Here is a tiny trained network, its code and every weight. The questions are about switching its units off for an input and a class, where a switched-off unit gives its printed mean instead of its output.

import numpy as np


def w(rows, s, z=0):
    codes = np.array(rows[::2]) - 128.0
    scale = np.full(codes.shape[1], s)
    scale[-1] = z or s
    return codes * scale


def f(y):
    return np.maximum(y, 0)


def log_softmax(a):
    a = a - a.max(-1, keepdims=True)
    return a - np.log(np.exp(a).sum(-1, keepdims=True))


def net(x, mask):
    res = np.array(x, float).reshape(1, 5) / 4 @ E
    y = f(res @ A[0][:, :-1].T + A[0][:, -1])
    res = res + np.where(mask, y, B[0][:, -1]) @ B[0][:, :-1]
    return log_softmax(res[-1] @ U[:, :-1].T + U[:, -1])


A, B = {}, {}
E = w([
[78,63,213,215],'x0',
[33,47,14,112],'x1',
[127,130,124,128],'x2',
[1,135,206,6],'x3',
[232,9,149,57],'x4',
],0.0063)
A[0] = w([
[29,141,153,68,116],'n1',
[91,230,79,193,92],'n2',
[88,157,156,33,88],'n3',
[106,41,47,101,191],'n4',
[191,186,226,194,169],'n5',
[235,2,134,40,76],'n6',
[64,204,78,186,51],'n7',
[61,63,121,118,157],'n8',
[62,132,211,41,48],'n9',
[188,45,140,72,39],'n10',
[36,143,208,73,120],'n11',
[177,111,64,237,13],'n12',
[74,77,205,247,168],'n13',
[208,182,172,91,181],'n14',
[144,180,229,79,164],'n15',
[95,83,168,153,124],'n16',
[172,100,95,239,55],'n17',
[99,80,212,44,132],'n18',
[132,152,29,80,163],'n19',
[193,234,142,80,186],'n20',
[178,134,120,162,93],'n21',
[62,111,201,48,32],'n22',
[86,79,86,139,116],'n23',
[169,247,242,130,216],'n24',
[200,139,75,198,120],'n25',
[149,223,76,80,181],'n26',
[44,114,49,121,193],'n27',
[171,163,217,126,160],'n28',
[165,47,125,93,161],'n29',
[153,171,86,94,109],'n30',
[112,209,110,196,83],'n31',
[91,242,81,122,69],'n32',
[82,81,192,229,167],'n33',
[190,175,53,69,140],'n34',
[191,93,84,185,5],'n35',
[125,220,44,89,153],'n36',
],0.0072,0.0024)
B[0] = w([
[183,154,101,137,207],'n1',
[119,163,158,129,194],'n2',
[202,159,77,120,192],'n3',
[104,101,86,166,200],'n4',
[95,93,75,129,228],'n5',
[55,223,204,182,234],'n6',
[121,185,173,181,182],'n7',
[148,103,115,148,182],'n8',
[178,173,67,108,209],'n9',
[67,255,216,221,185],'n10',
[187,145,96,128,220],'n11',
[204,156,91,95,188],'n12',
[124,82,211,16,216],'n13',
[96,87,119,172,208],'n14',
[134,91,74,168,216],'n15',
[153,129,146,99,165],'n16',
[198,139,96,87,188],'n17',
[179,149,102,147,211],'n18',
[106,71,136,89,181],'n19',
[91,59,113,134,211],'n20',
[141,130,98,122,162],'n21',
[179,159,71,107,199],'n22',
[137,98,91,162,165],'n23',
[79,81,72,176,255],'n24',
[153,150,119,81,196],'n25',
[120,79,179,77,192],'n26',
[87,108,97,187,196],'n27',
[83,80,69,160,203],'n28',
[87,168,178,170,190],'n29',
[134,70,176,44,158],'n30',
[132,170,132,165,180],'n31',
[103,183,192,94,184],'n32',
[139,103,221,33,204],'n33',
[106,107,171,65,188],'n34',
[196,153,97,105,171],'n35',
[97,100,179,89,188],'n36',
],0.0067,0.0071)
U = w([
[249,180,79,124,78],'0',
[79,219,199,198,107],'1',
[119,99,138,142,254],'2',
[120,49,194,55,86],'3',
[89,36,67,216,83],'4',
],0.012,0.0079)

Each question gives the input, the list of numbers given to net, and the class t.
The units are the neurons (one row each of A and B). Each row of codes is followed by its name. A weight is (code - 128) times the scale printed after its matrix; where a second scale follows, it is the last column's (A, B and U).
mask holds one flag per neuron, in row order. A switched-off neuron (its flag False) gives its mean, the last column of its row in B, instead of its output. The means were averaged over made-up inputs and are rounded, as every weight is.
A unit's drop is (log p(t) with every unit on - log p(t) with that unit switched off) / (log p(t) with every unit on - log p(t) with every unit switched off).
The circuit of an input: a set's keep is (log p(t) with only the set's units on - log p(t) with every unit switched off) / (log p(t) with every unit on - log p(t) with every unit switched off). Starting from the 12 units with the biggest drops (on a tie, the unit counted first), units are removed one at a time, each time the one whose removal leaves the highest keep (on an exact tie, the one counted first), for as long as the keep stays at least 0.8.
units of the circuit, in order: the units of the circuit, biggest drop first
most important unit: the unit with the biggest drop
top k neurons: the k neurons with the biggest drops, biggest first
drop of u: that unit's drop, to one decimal
input [-8,-4,-5,0,6], class 3: units of the circuit, in order => (n34; n20)
input [-1,-8,-3,-6,-5], class 4: units of the circuit, in order => (n24; n5)
input [-7,-6,-3,6,-5], class 3: units of the circuit, in order => (n26)
input [7,5,-6,-6,4], class 3: units of the circuit, in order => (n13; n33)
input [-7,2,3,-3,6], class 3: units of the circuit, in order => (n34; n19)
input [8,1,5,-3,-2], class 3: units of the circuit, in order => (n13; n33)
input [-6,-1,5,5,-2], class 3: units of the circuit, in order => (n26; n36)
input [-4,3,8,-7,-8], class 1: top 3 neurons => (n7; n32; n2)
input [1,5,-2,-3,-7], class 1: units of the circuit, in order => (n7; n2)
input [-6,-4,4,6,3], class 0: top 2 neurons => (n3; n9)
input [-7,-2,6,6,-6], class 3: top 3 neurons => (n26; n36; n6)
input [8,-7,0,0,8], class 1: top 3 neurons => (n6; n10; n29)
input [3,7,-1,-8,-8], class 0: top 3 neurons => (n12; n17; n6)
input [-7,-6,-8,-2,7], class 2: most important unit => n20
input [5,-5,4,4,7], class 1: drop of n6 => 0.4
input [8,-2,-4,1,-1], class 3: drop of n33 => 0.1
input [3,-1,-4,-3,5], class 1: drop of n10 => 0.2
